Here is a tiny trained network, its code and every weight. The questions are about switching its units off for an input and a class, where a switched-off unit gives its printed mean instead of its output.

import numpy as np


def w(rows, s, z=0):
    codes = np.array(rows[::2]) - 128.0
    scale = np.full(codes.shape[1], s)
    scale[-1] = z or s
    return codes * scale


def f(y):
    return y / 2 * (1 + np.tanh(0.7978845608 * (y + 0.044715 * y**3)))


def log_softmax(a):
    a = a - a.max(-1, keepdims=True)
    return a - np.log(np.exp(a).sum(-1, keepdims=True))


def net(x, mask):
    res = np.array(x, float).reshape(1, 4) / 4 @ E
    y = f(res @ A[0][:, :-1].T + A[0][:, -1])
    res = res + np.where(mask, y, B[0][:, -1]) @ B[0][:, :-1]
    return log_softmax(res[-1] @ U[:, :-1].T + U[:, -1])


A, B = {}, {}
E = w([
[206,84,178,22,210,167],'x0',
[113,172,89,111,245,12],'x1',
[246,239,148,225,138,134],'x2',
[214,59,2,128,99,116],'x3',
],0.0067)
A[0] = w([
[68,158,91,167,96,124,129],'N0',
[76,142,95,180,83,104,88],'N1',
[167,99,162,76,191,160,119],'N2',
[142,116,173,128,62,186,105],'N3',
[166,98,162,68,173,149,125],'N4',
[117,154,117,109,189,44,117],'N5',
[108,149,109,124,195,61,115],'N6',
[143,72,50,101,98,102,87],'N7',
[85,68,102,97,114,114,111],'N8',
[165,162,141,143,141,106,130],'N9',
[52,75,117,77,136,125,92],'N10',
[49,172,254,130,153,136,6],'N11',
[63,147,97,175,85,102,95],'N12',
[131,119,158,129,71,200,101],'N13',
[146,91,132,151,84,202,131],'N14',
[135,104,165,137,71,185,102],'N15',
[197,181,169,176,131,125,115],'N16',
[175,107,172,70,178,158,136],'N17',
[221,170,96,168,123,129,128],'N18',
[54,67,120,94,125,118,98],'N19',
],0.009,0.0017)
B[0] = w([
[160,123,146,118,83,100,205],'N0',
[172,130,142,109,76,98,209],'N1',
[151,154,139,122,74,107,214],'N2',
[91,169,80,93,155,118,199],'N3',
[151,138,154,112,83,111,207],'N4',
[96,165,96,85,134,122,225],'N5',
[105,165,88,92,145,131,215],'N6',
[127,86,133,164,166,131,202],'N7',
[115,115,162,169,154,156,202],'N8',
[105,155,132,139,136,151,168],'N9',
[97,167,182,166,126,167,230],'N10',
[193,4,81,159,197,98,253],'N11',
[158,130,157,106,75,93,217],'N12',
[102,166,83,98,152,118,196],'N13',
[117,150,80,107,167,118,203],'N14',
[106,160,92,102,150,112,193],'N15',
[95,147,175,168,139,166,225],'N16',
[166,145,144,115,74,107,218],'N17',
[102,90,168,182,171,162,231],'N18',
[106,143,176,169,137,165,225],'N19',
],0.011,0.0053)
U = w([
[66,153,221,180,141,204,89],'0',
[78,199,34,65,147,110,75],'1',
[194,140,171,105,14,78,85],'2',
[169,6,83,162,178,117,249],'3',
],0.011,0.0017)

Each question gives the input, the list of numbers given to net, and the class t.
The units are the neurons (one row each of A and B). Each row of codes is followed by its name. A weight is (code - 128) times the scale printed after its matrix; where a second scale follows, it is the last column's (A, B and U).
mask holds one flag per neuron, in row order. A switched-off neuron (its flag False) gives its mean, the last column of its row in B, instead of its output. The means were averaged over made-up inputs and are rounded, as every weight is.
A unit's drop is (log p(t) with every unit on - log p(t) with that unit switched off) / (log p(t) with every unit on - log p(t) with every unit switched off).
The circuit of an input: a set's keep is (log p(t) with only the set's units on - log p(t) with every unit switched off) / (log p(t) with every unit on - log p(t) with every unit switched off). Starting from the 12 units with the biggest drops (on a tie, the unit counted first), units are removed one at a time, each time the one whose removal leaves the highest keep (on an exact tie, the one counted first), for as long as the keep stays at least 0.8.
circuit, biggest first: the units of the circuit, biggest drop first
k most important neurons: the k neurons with the biggest drops, biggest first
drop of u: that unit's drop, to one decimal
input [-4,-3,-2,-6], class 3: circuit, biggest first	(N11)
input [-8,6,-6,8], class 2: 2 most important neurons	(N12; N1)
input [-6,-1,5,-6], class 2: 3 most important neurons	(N12; N1; N0)
input [0,-8,-2,-8], class 1: 3 most important neurons	(N3; N13; N15)
input [-1,2,-6,-8], class 3: 2 most important neurons	(N11; N16)
input [2,-2,-7,-8], class 3: 2 most important neurons	(N11; N16)
input [-8,2,-8,6], class 0: circuit, biggest first	(N19; N10)
input [-1,-1,6,5], class 0: circuit, biggest first	(N11; N18)
input [5,2,0,5], class 2: circuit, biggest first	(N11; N17)
input [-3,4,5,1], class 0: 2 most important neurons	(N18; N11)
input [2,7,-7,3], class 0: 3 most important neurons	(N10; N19; N8)
input [0,4,5,-6], class 3: 2 most important neurons	(N11; N10)
input [-6,-6,-1,6], class 1: 2 most important neurons	(N14; N11)
input [2,-7,8,6], class 0: 2 most important neurons	(N18; N16)
input [0,-2,4,-7], class 3: drop of N11	0.8
input [6,-2,6,2], class 0: drop of N0	0.2
input [3,-7,-6,2], class 1: drop of N3	0.5
